Here is a tiny trained network, its code and every weight. The questions are about switching its units off for an input and a target symbol, where a switched-off unit gives its printed mean instead of its output.

import numpy as np


def w(rows, s, z=0):
    codes = np.array(rows[::2]) - 128.0
    scale = np.full(codes.shape[1], s)
    scale[-1] = z or s
    return codes * scale


def f(y):
    return np.maximum(y, 0)


def softmax(a):
    e = np.exp(a - a.max(-1, keepdims=True))
    return e / e.sum(-1, keepdims=True)


def log_softmax(a):
    a = a - a.max(-1, keepdims=True)
    return a - np.log(np.exp(a).sum(-1, keepdims=True))


def net(x, mask):
    ids = ['αγδεζηθμξσψω'.index(c) for c in x.split()]
    T = len(ids)
    res = E[ids] + P[:T]
    u = 0
    for l in range(2):
        q, k, v = (res @ M[l].T for M in (Q, K, V))
        z = softmax(np.where(np.tri(T) > 0, q @ k.T / 4**0.5, -1e9)) @ v
        res = res + np.where(mask[u], z, O[l][:, -1]) @ O[l][:, :-1]
        u += 1
        y = f(res @ A[l][:, :-1].T + A[l][:, -1])
        res = res + np.where(mask[u : u + 8], y, B[l][:, -1]) @ B[l][:, :-1]
        u += 8
    return log_softmax(res[-1] @ U[:, :-1].T + U[:, -1])


Q, K, V, O, A, B = {}, {}, {}, {}, {}, {}
E = w([
[133,79,186,186],'α',
[205,75,140,214],'γ',
[130,25,166,99],'δ',
[83,172,251,76],'ε',
[150,155,179,88],'ζ',
[146,62,144,125],'η',
[58,155,67,65],'θ',
[150,64,137,114],'μ',
[157,157,62,134],'ξ',
[47,171,141,136],'σ',
[150,159,156,212],'ψ',
[214,69,69,149],'ω',
],0.024)
P = w([
[67,122,38,157],'0',
[105,146,80,150],'1',
[134,156,105,149],'2',
[157,160,119,148],'3',
[174,167,133,141],'4',
[191,169,140,136],'5',
[207,174,145,127],'6',
[219,172,151,116],'7',
[232,174,150,108],'8',
[242,170,150,90],'9',
[254,168,146,73],'10',
],0.0073)
Q[0] = w([
[99,197,195,88],'L0H1',
[106,211,79,157],'L0H1',
[168,244,116,90],'L0H1',
[191,187,106,204],'L0H1',
],0.011)
K[0] = w([
[73,253,223,102],'L0H1',
[51,183,50,133],'L0H1',
[163,201,86,133],'L0H1',
[205,161,94,254],'L0H1',
],0.0083)
V[0] = w([
[164,152,89,97],'L0H1',
[66,223,97,254],'L0H1',
[109,177,85,47],'L0H1',
[90,135,37,36],'L0H1',
],0.0081)
O[0] = w([
[182,35,154,252,121],'L0H1',
[223,71,102,31,90],'L0H1',
[199,86,192,117,15],'L0H1',
[94,178,227,168,4],'L0H1',
],0.0045,0.0032)
A[0] = w([
[236,100,138,58,254],'L0N1',
[45,103,204,191,146],'L0N2',
[27,216,113,108,155],'L0N3',
[105,192,183,147,60],'L0N4',
[109,137,142,70,155],'L0N5',
[40,185,187,107,167],'L0N6',
[32,254,108,182,53],'L0N7',
[138,178,212,238,113],'L0N8',
],0.008,0.0094)
B[0] = w([
[68,144,182,204,250],'L0N1',
[224,109,197,21,163],'L0N2',
[214,100,109,88,168],'L0N3',
[141,158,33,57,136],'L0N4',
[186,191,49,231,157],'L0N5',
[230,162,66,77,181],'L0N6',
[64,102,102,2,137],'L0N7',
[48,107,21,124,146],'L0N8',
],0.0064,0.012)
Q[1] = w([
[80,161,110,64],'L1H1',
[56,204,220,219],'L1H1',
[147,179,1,172],'L1H1',
[173,171,115,25],'L1H1',
],0.0058)
K[1] = w([
[17,156,166,107],'L1H1',
[141,176,167,138],'L1H1',
[104,253,62,174],'L1H1',
[146,197,127,107],'L1H1',
],0.0074)
V[1] = w([
[125,255,95,150],'L1H1',
[158,143,103,59],'L1H1',
[132,158,160,211],'L1H1',
[35,142,204,76],'L1H1',
],0.0075)
O[1] = w([
[152,81,156,220,156],'L1H1',
[31,156,185,143,151],'L1H1',
[14,141,159,48,141],'L1H1',
[2,129,104,213,3],'L1H1',
],0.0068,0.0065)
A[1] = w([
[126,89,25,118,165],'L1N1',
[147,190,177,53,16],'L1N2',
[129,161,59,51,1],'L1N3',
[140,102,96,156,154],'L1N4',
[126,171,110,213,104],'L1N5',
[90,132,134,134,82],'L1N6',
[173,146,110,162,117],'L1N7',
[109,151,1,171,135],'L1N8',
],0.014,0.0078)
B[1] = w([
[62,177,176,121,198],'L1N1',
[75,89,89,156,228],'L1N2',
[79,23,94,159,167],'L1N3',
[93,155,96,118,202],'L1N4',
[88,78,102,74,182],'L1N5',
[162,33,159,94,128],'L1N6',
[163,173,96,71,255],'L1N7',
[18,2,87,139,177],'L1N8',
],0.012,0.0065)
U = w([
[78,66,50,135,134],'α',
[186,163,79,94,151],'γ',
[170,251,145,104,207],'δ',
[127,117,109,169,117],'ε',
[124,114,113,149,103],'ζ',
[96,140,137,113,133],'η',
[133,116,109,161,114],'θ',
[100,131,135,126,148],'μ',
[134,115,120,135,102],'ξ',
[136,105,113,192,176],'σ',
[131,115,121,138,112],'ψ',
[153,77,156,19,2],'ω',
],0.016,0.0066)

Each question gives the input, a string of symbols that net reads in full, and the target symbol t.
The units are the heads (4 rows each of Q, K, V and O) and the neurons (one row each of A and B). Each row of codes is followed by its name. A weight is (code - 128) times the scale printed after its matrix; where a second scale follows, it is the last column's (O, A, B and U).
mask holds one flag per unit, layer by layer, with each layer's heads first. A switched-off unit (its flag False) gives its mean, the last column of its rows in O or B, instead of its output. The means were averaged over made-up inputs and are rounded, as every weight is.
A unit's drop is (log p(t) with every unit on - log p(t) with that unit switched off) / (log p(t) with every unit on - log p(t) with every unit switched off).
The circuit of an input: a set's keep is (log p(t) with only the set's units on - log p(t) with every unit switched off) / (log p(t) with every unit on - log p(t) with every unit switched off). Starting from the 12 units with the biggest drops (on a tie, the unit counted first), units are removed one at a time, each time the one whose removal leaves the highest keep (on an exact tie, the one counted first), for as long as the keep stays at least 0.8.
circuit, biggest first: the units of the circuit, biggest drop first
unit that matters most: the unit with the biggest drop
top k neurons: the k neurons with the biggest drops, biggest first
k most important neurons of layer l: the k neurons of layer l with the biggest drops, biggest first
input θ ξ ω η ψ μ θ γ μ σ θ, target δ: circuit, biggest first -> (L0H1; L1N8)
input σ ω σ γ, target α: 2 most important neurons of layer 0 -> (L0N8; L0N2)
input ψ ξ δ γ ω ξ μ ψ δ μ ξ, target δ: unit that matters most -> L0H1
input θ η θ μ μ ε ξ ψ δ ψ θ, target δ: circuit, biggest first -> (L0H1; L1H1; L1N8; L1N3)
input ω ω ξ μ ω σ σ α, target ω: top 4 neurons -> (L0N2; L1N2; L0N1; L0N5)
input ω δ ξ ξ σ ξ α ξ, target δ: circuit, biggest first -> (L0H1; L1N2; L1N3)
input ε μ ζ γ μ σ ψ, target α: 2 most important neurons of layer 1 -> (L1N8; L1N5)
input σ μ σ, target γ: circuit, biggest first -> (L0N3; L0N6)
input η η σ ψ, target α: 2 most important neurons of layer 0 -> (L0N2; L0N6)
input μ η δ α ω γ, target α: 2 most important neurons of layer 0 -> (L0N8; L0N6)
input σ δ η θ μ ε σ σ ξ α ε, target γ: 4 most important neurons of layer 0 -> (L0N6; L0N5; L0N3; L0N4)
input ψ ψ μ μ α ψ ξ θ σ, target α: top 3 neurons -> (L1N2; L1N3; L0N1)
input σ γ σ μ ψ ε ω, target α: top 3 neurons -> (L1N8; L0N2; L0N6)
input ω θ ζ θ, target γ: 2 most important neurons of layer 1 -> (L1N8; L1N1)
input σ ζ ζ σ μ η ω, target α: top 2 neurons -> (L0N2; L1N8)
input γ σ γ, target γ: top 3 neurons -> (L1N7; L0N8; L1N2)
input η ω γ θ θ ξ ζ η γ, target γ: circuit, biggest first -> (L1N7)
input γ α γ ω μ ζ α ξ, target α: 3 most important neurons of layer 0 -> (L0N2; L0N3; L0N6)
input ψ ω ω η α, target ω: top 3 neurons -> (L0N2; L0N1; L1N2)
input μ ε σ η θ θ, target γ: most important neuron of layer 0 -> (L0N3)
